[-239 -122   17   74 -176   28    1   32  107   93  -49  109 -178 -217
 -181   -7   78   10  235  203   15 -277  129   -9   -1  171  129  301
  -78  -59  -73 -320    6  -52  172   10   16  347]
2
[-243   50 -393 -187 -221  113 -144  137 -177    5 -382 -292   19  239
 -333  193  -92  392  258 -317 -227  368 -496  313  727  -78  231 -317
  156  370   15   87  851 -313  104  236 -123   -7]
0
[-110 -103  140   16  146   21 -108  230  -68  402 -147  259  -30 -136
 -193  -51  170 -326  206   97   55 -224   82  137  -72  105   11 -276
  -22  111   40  -71 -164  198   86  219   58  203]
2
[  28  -68 -212   89   65  171  -90   20  -34 -212  108  257  -48   14
    2   82   68 -229 -256  334  101  111  121   28 -162  -18 -355   49
   12    5  -12  235 -112  208  117   44  112 -129]
6
[ -11 -150 -110    9  -18 -135  -45  145   -2  102  -68   98  -53  -77
   30  103  107  -85  190 -189   30    1  -28   75 -134  114  223 -204
    1   84  -26   96  -77 -148   40   82 -184  114]
5
[  40 -124  -96  -33 -200  149 -115 -243  275 -126   90  263  183   78
 -329  -84 -108  152  350  214  237 -262 -126 -212  210   15 -155  180
 -120  -43 -255  111  287  246  -79  273  198   29]
2
[ -95   65  230  -12 -135  -58 -207  -12   -4  202  -79  -88  126   44
 -290   84 -103 -240  -35 -503  -41 -136 -217  -76  -85 -126  219 -113
 -240   68  -58 -115  -40 -341  -94  161 -190 -209]
5
[-112  303  -38 -237   15  226  117  -95   50 -343  280 -899   61 -110
 -508 -324 -353   40  376   93  -67 -519   63  424  364  -95 -214  393
  130 -372  453  -44  386   41   21  180  195  336]
0
[  38  135  -26  -26 -210  140   66  -84   80  -96 -112 -234   -5   17
 -290   77 -211  186  249  229  255   80 -197   62  305 -242 -171  224
   48   78  -69  190  264   30   -1  368  -54  162]
6
[   8 -104 -136  -16 -103 -178 -132   72  -54  124  -78  103  -57  -52
  -14  127  140  -30  155 -199   -9   -5  -39    8  -19  125  294 -187
  -31   24  -44   39   40 -218   55   82 -210   79]
7
[-269   21   31  165 -152   74   97  -35  134 -108   14  -43 -174   58
 -295   72 -108  -87  -35  238   39 -313   89 -104  185   18  -67   -1
 -322  -56 -167 -201   16 -122   94   -2  -30  199]
3
[-139  145   45  -94 -330 -191  512 -121 -409 -319  197  448 -278 -213
  227  668 -120 -254   -4  309   87   82  777   -7 -456 -154 -279  -26
  171  193  114  243 -509  402   44 -572  284   27]
3
[-354    5  -11   64  113   21   80  165   95  -85 -207   36  -67 -157
 -249 -165  -89  105  167  -20   -4 -296   -4  351  126  315  212   16
 -393  -27  -79  -98    4  -19  149   -4 -160  159]
4
[-310   34  178 -119 -412  197 -139 -204   75 -317   56 -317  181  120
 -341   61 -490  223  596  -75  288  -47  -86  -51  329 -385 -105  124
 -289   21 -318   -9  175 -254  -71  119  -87  -46]
6
[ -36  106   75  -34 -272  -49 -247   63  -53  290  -59   49   90  113
 -285  163  -52 -177  -74 -606  -72  -64 -237  -93  120  -81  139  -86
 -220   15 -112  -62  -56 -311   22  134 -294 -274]
5
[-173 -357   37 -111   93  372  -86  138 -215  109  -12  622 -158 -169
  442  447  491 -318  -74  171 -292  198 -128  146 -249  146 -240 -465
 -326 -231  -91 -376 -317  259   56  190  -28 -107]
5
[ 152  -72  -61 -172 -590   25  -27 -191  -12  -81  369 -102  -32  208
 -522  318 -226  243  281  237   92 -150  131 -254  110 -408 -403   80
   -8  -31    9  363   85  599   22   56  396  162]
0
[-107 -127 -351  105   67  256 -184   51  -96 -135   22  253  -28   58
 -105   73  108 -248 -289  419   65  172   79   98  -92   45 -367  132
  -78   64  -48  148   28  181  200  -24   94 -143]
7
[ -35 -117  123  197   31  -19  240  406  184  -34  -38  351  -33    3
   52  -11   -9 -195  -19  273  -71 -139   -3   36    7  130  -49  -94
  -19 -116   22  -57 -261  220   86   52 -151  202]
3
[-108 -197  -68  142  203 -153    9  -38  -11   15  -71  374 -206    8
 -342  -20  224 -198 -147  280   63 -175  347  230  -60  324  -69    1
 -342 -201  -83  319 -289  348   84  279   10 -125]
3
[   0  121  153    0 -244 -167 -230   54 -125   90  -93  -28   57   82
 -125  142  -52 -231  -61 -425   10   15 -204  -73  -29 -113   85 -239
 -165   14 -149  -95 -108 -405  -79  225 -293 -246]
7
[  39  -63 -106  -32  -85 -182  -84   95  -60   32  -80   87  -29  -61
   23  130  103   10  116 -292  -22   -3 -108   54  -28  108  247 -160
  -16   36  -59   53   15 -193   59  152 -248   41]
4
[ -91 -219   18  124 -129  -35   31   70  268 -185   83  413 -180  -94
 -252   34   41   83    3  343  -65 -393  509 -150 -360  203  131 -131
 -446 -130   34   60  -40  317  100 -213  298  270]
7
[ -14   32   91   42 -117  -73 -280   97   58  130  -84   75   95   81
 -396   87  -66 -144  -50 -345   38  -50  -91  -72  -91  -60  171 -190
 -303   72  -78   22  -52 -225   -6  240 -175 -259]
5
[-106 -103 -174   65   15  151 -141   22 -156 -212   70  235  -11   82
 -104   21    8 -218 -226  338  112  115  106   80 -129   -2 -341  148
 -124   -8  -86  198  -68  196  110   91   25 -178]
6
[   2  -46   94  -34   19 -100  151  105  -66  279  -65 -150  -71   33
 -199  -24   56 -297  200  -77 -135 -209  -18   34  127  -23  -41 -260
  -21    9   53   73 -117  -26   20  144   16  136]
2
[ -37   91  179   -6 -198 -152 -301   23  -79  202 -149   25  169   46
 -286   70  -95 -237  -10 -417  -17 -135 -308  -89   -7 -100  182 -125
 -186   31 -123 -102  -64 -299 -115  232 -152 -298]
0
[ -37  -28 -127   -9  -68 -163 -112   83  -20   53 -113   46  -25  -35
 -114   90   45  -67  105 -339  -12  -73 -102   60  -14  147  325 -153
  -71   70  -75   39   65 -216  130   22 -249   20]
4
[  87   70  -41 -166 -162  -17  -87  143   -1  213   75   15   -4 -110
 -245  266   47 -176  263   58 -139  102  -56 -117  266 -130 -322 -307
  -48  184   52  150  -88   76  120  221  -45  -33]
2
[  75  159   78    8 -251  -70 -167   27  -30  144  -33  -84   98  101
 -291  141 -144 -189  -51 -297  -41  -44  -30 -176  -95 -167   56  -89
 -124   59   32   39   46 -243  -44  120 -107 -197]
7
[ 181  -93  -59   24 -236   18 -185 -241  118   54  -12 -391   53  161
  -82  -18 -121  385  160  -47  130   37 -165   53  373 -328  -40   85
  -12  -25  -89  135  330 -193  -98  248  109  -96]
7
[  35  -94 -121   -7  -98 -131 -153  104  -39  123 -109  137  -43  -45
   56  145  100  -59  136 -276    0   18  -99   55 -120  147  263 -192
  -36   62  -85   71   46 -153  133   48 -220   47]
4
[ -24  -81 -191   61  -31  181 -188   -2  -64 -247   60  248   41   76
  -74   72   16 -199 -188  287   63  128  156   14 -160   13 -366  160
  -46   32 -103  116   16  185  137   61   47 -186]
0
[ -32 -138 -222   81   72  141 -155  -34  -35 -217   75  276  -34   11
  -24   -4  105  -99 -241  345   32  123  140   92 -174   73 -325  177
 -121   74  -58  129   36  199  139  136   84 -191]
2
[ -78  -52  -93    9  -21 -196  -63  109  -29  121 -175   89  -65  -34
    9   37   67 -110  119 -388    4 -129  -74   53 -168  168  320  -81
  -11   66  -85    3   53 -158  106   29 -217   77]
3
[  74  113  175  294 -182 -235 -169   52    3 -244 -480 -129 -369  182
  278 -343  207  540 -421  353  171  296 -244  505    7 -102  521   16
  285 -248  237   57  387 -133 -144   21  178   77]
6
[ 136  -95   78 -103  -41   10 -187  160   -5  182  -53  -34   17 -140
 -268 -122   85 -428  112  -12 -109  -93  175 -179  -75  -85   21 -380
  -69   89   79  175  -36  -72   22  168  -29   -1]
4
[  35  -63 -142  -10  -42 -205  -68   81  -64  155 -109   96  -65  -92
   23  110  139  -69  156 -264   24 -104   -2   60 -182  170  284 -184
  -28  104  -24   60   16 -130   86   20 -165   89]
1
[  26   82  105   -6 -284  -84 -308   32   12  133  -98  -98   45   12
 -285   81  -41  -98  -61 -402  -26  -63  -70  -71   24 -143  207 -154
 -256  -47  -46  -48   -8 -359  -57  154 -225 -220]
7
[   4  -62 -100   17   -6 -151  -22  102  -30  131 -133   90  -36  -62
   94   47   96  -54  105 -307   39  -23  -34   60 -111  145  265 -120
   28  101  -42   71   17 -187   87   29 -224   40]
3
[ -12 -103 -172  -18   -2 -181  -65   98  -65  114  -62   83 -115  -76
   41  135  135 -105  144 -193   27   -9  -30   85 -162  147  249 -114
  -29   32  -36   90  -58 -119   82   64 -203  102]
1
[ -36  107  162  -25 -331  -83 -288   36  -96  124   -6  -34   96   46
 -150  186 -137 -127  -33 -378  -25  -55 -286 -120  -62 -142  129  -56
 -177  -35  -69 -131  -21 -336  -30  131 -171 -189]
5
[  -7 -131 -137  -53 -377    6 -441   57  207  -81  -39   30   41   51
 -458  145 -198   81  538  387  349  109  -24   57  143 -101 -191 -119
 -120   60 -266  210  178  371  179   86   46   97]
7
[-393  -23   45  102 -161   51  -58   32   22 -146    5  320  -51   33
 -523   65  -72  -29  156  128  132 -375  123   10   11  -13   18  167
 -490  -32 -168  -67 -237  176  276 -141    5  -38]
5
[ 461  635 -170  -70 -380  345  250   29  326  224   68  366  287 -494
  754  339 -162  110  220 -668   71 -162  248 -509 -179    6 -360   59
  504  498   16 -287   49 -177   -2 -489 -109  110]
4
[ -58  -78 -176  -22  -51 -110  -68  119  -59   96  -96   84  -58  -85
    7  138   91  -25  133 -301  -11  -26 -111   63  -85  173  253 -134
   20   73  -58   22   -1 -173  102   43 -179  117]
2
[-189 -225  197   13 -120  -29  -68  176  387   47    2  417  -70 -239
 -189   79    3   -3  254  143 -106 -226  220    4  206  253  221 -251
 -347 -121 -107 -125 -161  135   46  -80  -47  204]
1
[ 114 -375  122 -146  -19  107 -524  -20  -62  192   -4  134  247 -178
  191   48  373 -208  337  355 -159  -23 -559   64 -137   66   87  -19
 -260 -598  -38 -513  -43  193 -117  409 -186 -143]
7
[ 109  -79   52 -100 -492  131 -183 -185  367 -347  271  -41  165  -73
 -391  126 -404  296  447  143  228  -53   46  -25  386 -340 -214   60
 -188  -63 -142  225   71   55 -104  284   79 -149]
7
[ -76  -36 -176   87    4  217 -127   45  -51 -251   40  281   44   57
  -59   44   30 -183 -222  272   90  130  106   19 -132   15 -422  174
  -79   19  -71  173  -60  212  125   93    4 -241]
2
[  -4  -48 -227   88   24  175 -194   85  -12 -238   57  236   48   -5
  -51   42   18 -180 -186  311  108  178   85   95 -185   36 -341   72
   -5  139  -53  146  -35  149  126   94  -15 -119]
2
[ -70 -103 -135    7   -3 -160  -37  108  -76  114 -109  119 -120  -68
    5  132  103 -116   88 -274   13  -23  -36   52 -155  124  298 -133
   -8  112  -62   65  -59 -176   94   39 -177   75]
1
[ 183   21  -41 -163    3   46   47  -59   -4  141   14  108   55 -102
   69  -33  143  -36  151 -349   42  -37  -25  -90  -42  -77 -200   -3
   46  191  -33  184   28  -30  -82  350  -36  -64]
1
[ -52  187  174  -56 -299  -83 -206   73  -37  177 -118 -107  147  -33
 -412   93 -112 -122  -61 -416 -129 -142 -176  -59  126  -80  184  -55
 -194   68    3 -157   60 -298  -20   86 -225 -137]
4
[ -87   41   43  -14 -227  -17 -208   68 -102  118  -16  -81   88   74
 -329  172  -37 -204  -37 -223  -14    2 -220 -144  -15  -99  162 -220
 -204   17  -67 -110 -117 -345  -81   63 -176 -133]
1
[ -65 -104 -215   42  -25  200 -204  -22  -65 -212   76  308   13  -57
  -11   81   31 -129 -142  287   70   84   99   45 -135   23 -332  117
  -66   61  -69  179  -31  176  125   56  102 -183]
5
[ -43 -128  -99    2  -58 -169  -91   89  -73   27  -79  159  -42  -41
   56  101   82  -47  114 -289    9  -10  -29   37  -99  131  282 -136
  -37   22  -97   57  -43 -188   82   47 -236    8]
7
[  40  257 -572  -80 -288    1   78   22 -335 -259 -176 -319 -467   21
 -246  458  210 -176 -191  515   16  433  339  -31  225 -160 -325 -130
  203 -179   26  159 -133   97  216 -369   86  -67]
1
[-377 -337 -159  207  217  -78    6  225  105 -177 -235  308 -264    0
 -323 -158  138  170   45  576  -24 -242  167  372   24  556  175  -32
 -437 -314 -162  -55    6  233  177   81  176  381]
6
[ -97 -436  -45  137  165  165 -357   40  116   91    9  582  -13  294
  117 -105  453 -338 -288  587 -284  201 -117  208  138  299  -89   61
 -319 -566 -152 -341  -92  368   41  -25  -42 -289]
2
[   8  -77 -136  -18  -31 -195  -75  105  -71  142 -163  104 -122  -74
   61  108  129  -46  166 -287   22    9  -29   52  -89  128  242 -205
  -51   60  -91  111  -19 -174  108   89 -197   41]
7
[-301 -104  -11  -15 -168 -134  -22   43  -39  125  -23   35 -181 -273
   80  398  -20  -57  185   16  -62   -2  168  128  276  209   65 -123
 -251  -53 -176 -117 -237 -146   65  -79 -330  140]
0
[  13 -135 -236   47  -36  128 -172   56  -27 -279  125  290   -1    8
   13   73   93 -141 -112  415   69  159  213    9 -205  -22 -398  104
 -150  -32  -46  176  -64  200   71  109   48 -170]
4
[ -85  164  140  -34 -215  -40 -169   85  -39  102  -77  -44  142   52
 -374  177  -79 -201   11 -399  -25 -104 -167 -123   44 -133   38 -194
 -277   32  -66  -67  -97 -304  -37  193 -241 -217]
3
[  26  111  112   15 -285  -53 -265  -26  -38   82  -38   27   18   37
 -183  146 -116  -55  -91 -296   24  -70 -114 -135  -37 -153   46 -171
 -268  -24 -131  -45  -80 -275 -106  224  -80 -260]
5
[  50   26  111 -131 -463 -119 -242 -136 -114  179   13 -315  169  286
 -372  -83 -277  -49  530   47  203   67 -269 -139  160 -276 -104  145
  241  103 -127  219  244    4  -56   94  123   52]
0
[-251  185 -512 -242    4   16  185 -229 -479 -133  172   53 -240 -304
  629  695  389   70  313  608  -48   87 -217  135   94  -29 -609    2
 -529 -484  -37 -291 -458  136 -169  -43    9 -145]
3
[  43  170  210  -10 -327 -119 -338  -29    5  182    9   10   99   39
 -171  193  -64 -110   16 -459  -22  -93  -94 -257  -31 -215  111 -176
 -163   26  -58  -30 -134 -316  -72   94 -144 -248]
0
[-201  -58   10  -79 -483    1 -286 -136  156  -10 -128 -187   12  142
 -288  -12 -290  334  583 -167  248 -201 -334 -170  538 -350   88  -72
 -196  -60 -349   92  275 -165  -65  113  144  -28]
2
[ -18  101  131   13 -256 -132 -238   36  -42  124  -62   25   73   54
 -324  202  -46 -260  -37 -303  -24 -170 -159 -155  -74 -137  219 -262
 -285  -13  -34  -15 -109 -269  -37   50 -142 -210]
1
[-353    2  -50  112 -123   86  -37  137  217 -129 -388  182  -48 -216
 -101  -69   -1  258  371   24   41 -396  150  179  283  161  115 -133
 -192  -40 -104   61   51   -6  -36  -42   27  265]
0
[  36 -249 -149  -75 -284  158  -60  -47   43 -174   -4 -225  108   33
  291  168 -104  571  507   44   75   45 -304   20  161 -238  -55  -99
    5 -269 -170  -29   43   79 -219  116   66  110]
3
[-165 -107 -157   65   73   31 -119   96  271 -126   -4  112   34  -57
 -192   -6  -10   43   35   58 -115  -45  -26   20  222  224  -34 -105
 -497  -72 -166   64  -75  -34   27  155 -321 -137]
3
